Below is a small trained network, with its code and all its weights. Each question gives an input and a class and asks what happens when units are switched off, that is, made to give their printed mean instead of their output.

import numpy as np


def w(rows, s, z=0):
    codes = np.array(rows[::2]) - 128.0
    scale = np.full(codes.shape[1], s)
    scale[-1] = z or s
    return codes * scale


def f(y):
    return y / 2 * (1 + np.tanh(0.7978845608 * (y + 0.044715 * y**3)))


def log_softmax(a):
    a = a - a.max(-1, keepdims=True)
    return a - np.log(np.exp(a).sum(-1, keepdims=True))


def net(x, mask):
    res = np.array(x, float).reshape(1, 8) / 4 @ E
    y = f(res @ A[0][:, :-1].T + A[0][:, -1])
    res = res + np.where(mask, y, B[0][:, -1]) @ B[0][:, :-1]
    return log_softmax(res[-1] @ U[:, :-1].T + U[:, -1])


A, B = {}, {}
E = w([
[99,129,117,115,130,148,118],'x0',
[72,153,75,169,62,45,72],'x1',
[134,111,146,127,117,126,123],'x2',
[134,138,89,122,132,123,144],'x3',
[142,231,168,93,50,185,143],'x4',
[131,128,140,135,127,127,125],'x5',
[209,135,100,107,151,133,9],'x6',
[149,113,142,133,116,115,132],'x7',
],0.015)
A[0] = w([
[128,68,106,134,203,93,104,172],'neuron 1',
[82,157,106,165,69,47,84,164],'neuron 2',
[198,134,105,72,144,137,9,174],'neuron 3',
[98,45,112,162,221,82,115,253],'neuron 4',
[202,102,94,66,195,154,83,171],'neuron 5',
[180,176,153,94,152,177,109,173],'neuron 6',
[75,146,101,173,62,61,80,168],'neuron 7',
[138,199,150,91,53,167,127,171],'neuron 8',
[155,179,88,117,94,95,31,122],'neuron 9',
[85,124,146,179,101,126,180,184],'neuron 10',
[126,187,141,120,74,131,147,135],'neuron 11',
[90,122,134,118,121,94,206,219],'neuron 12',
[154,100,121,134,132,188,163,222],'neuron 13',
[128,96,155,130,202,143,193,210],'neuron 14',
[158,177,177,92,129,139,189,210],'neuron 15',
],0.014,0.012)
B[0] = w([
[99,118,138,170,144,123,49,210],'neuron 1',
[107,117,78,189,73,36,158,215],'neuron 2',
[217,198,109,208,165,102,142,233],'neuron 3',
[52,139,170,158,207,86,10,254],'neuron 4',
[155,156,168,195,210,175,114,210],'neuron 5',
[171,138,88,140,187,191,183,190],'neuron 6',
[86,98,55,173,67,4,146,217],'neuron 7',
[187,101,70,119,83,167,228,214],'neuron 8',
[166,171,111,217,97,123,153,205],'neuron 9',
[69,77,129,72,68,112,204,192],'neuron 10',
[124,151,97,115,57,155,159,183],'neuron 11',
[47,88,131,24,101,103,80,202],'neuron 12',
[81,111,158,35,180,188,118,184],'neuron 13',
[79,126,178,85,172,146,69,205],'neuron 14',
[128,86,128,63,140,219,173,202],'neuron 15',
],0.011,0.026)
U = w([
[44,91,188,64,189,139,73,176],'0',
[14,63,106,144,123,51,105,162],'1',
[100,77,126,56,119,219,167,140],'2',
[93,75,65,122,17,128,183,119],'3',
[166,141,170,195,210,187,47,167],'4',
[122,130,102,254,148,72,77,4],'5',
[239,126,108,139,202,177,191,202],'6',
[214,143,73,215,56,125,167,31],'7',
],0.0095,0.0026)

Each question gives the input, the list of numbers given to net, and the class t.
The units are the neurons (one row each of A and B). Each row of codes is followed by its name. A weight is (code - 128) times the scale printed after its matrix; where a second scale follows, it is the last column's (A, B and U).
mask holds one flag per neuron, in row order. A switched-off neuron (its flag False) gives its mean, the last column of its row in B, instead of its output. The means were averaged over made-up inputs and are rounded, as every weight is.
A unit's drop is (log p(t) with every unit on - log p(t) with that unit switched off) / (log p(t) with every unit on - log p(t) with every unit switched off).
The circuit of an input: a set's keep is (log p(t) with only the set's units on - log p(t) with every unit switched off) / (log p(t) with every unit on - log p(t) with every unit switched off). Starting from the 12 units with the biggest drops (on a tie, the unit counted first), units are removed one at a time, each time the one whose removal leaves the highest keep (on an exact tie, the one counted first), for as long as the keep stays at least 0.8.
units of the circuit, in order: the units of the circuit, biggest drop first
k most important neurons: the k neurons with the biggest drops, biggest first
drop of u: that unit's drop, to one decimal
input [8,6,-7,-8,2,-4,-7,-1], class 3: units of the circuit, in order -> [neuron 4]
input [-7,0,3,-7,-2,5,-1,8], class 0: 2 most important neurons -> [neuron 7; neuron 2]
input [7,0,-3,-7,1,-1,-7,-1], class 2: units of the circuit, in order -> [neuron 4; neuron 7]
input [1,7,8,-7,1,-7,6,7], class 7: 2 most important neurons -> [neuron 4; neuron 9]
input [-4,8,2,-2,4,-6,1,-2], class 7: 2 most important neurons -> [neuron 9; neuron 12]
input [1,0,-3,1,-7,1,6,2], class 4: 2 most important neurons -> [neuron 5; neuron 7]
input [-3,0,-1,-7,-5,6,7,8], class 4: 3 most important neurons -> [neuron 7; neuron 5; neuron 2]
input [8,8,5,5,6,-2,0,2], class 3: 3 most important neurons -> [neuron 3; neuron 7; neuron 5]
input [3,1,-6,5,2,3,-5,-6], class 3: drop of neuron 4 -> 0.2
input [6,-4,6,6,5,4,-7,8], class 2: drop of neuron 15 -> 0.0
input [6,-4,5,2,2,8,-4,-3], class 2: drop of neuron 4 -> 0.1
input [2,4,-1,2,1,-5,-8,-8], class 3: drop of neuron 4 -> 0.8
input [2,0,8,-4,3,7,-1,-7], class 2: 2 most important neurons -> [neuron 7; neuron 2]
input [-1,-7,8,-3,-2,4,1,0], class 4: units of the circuit, in order -> [neuron 5]
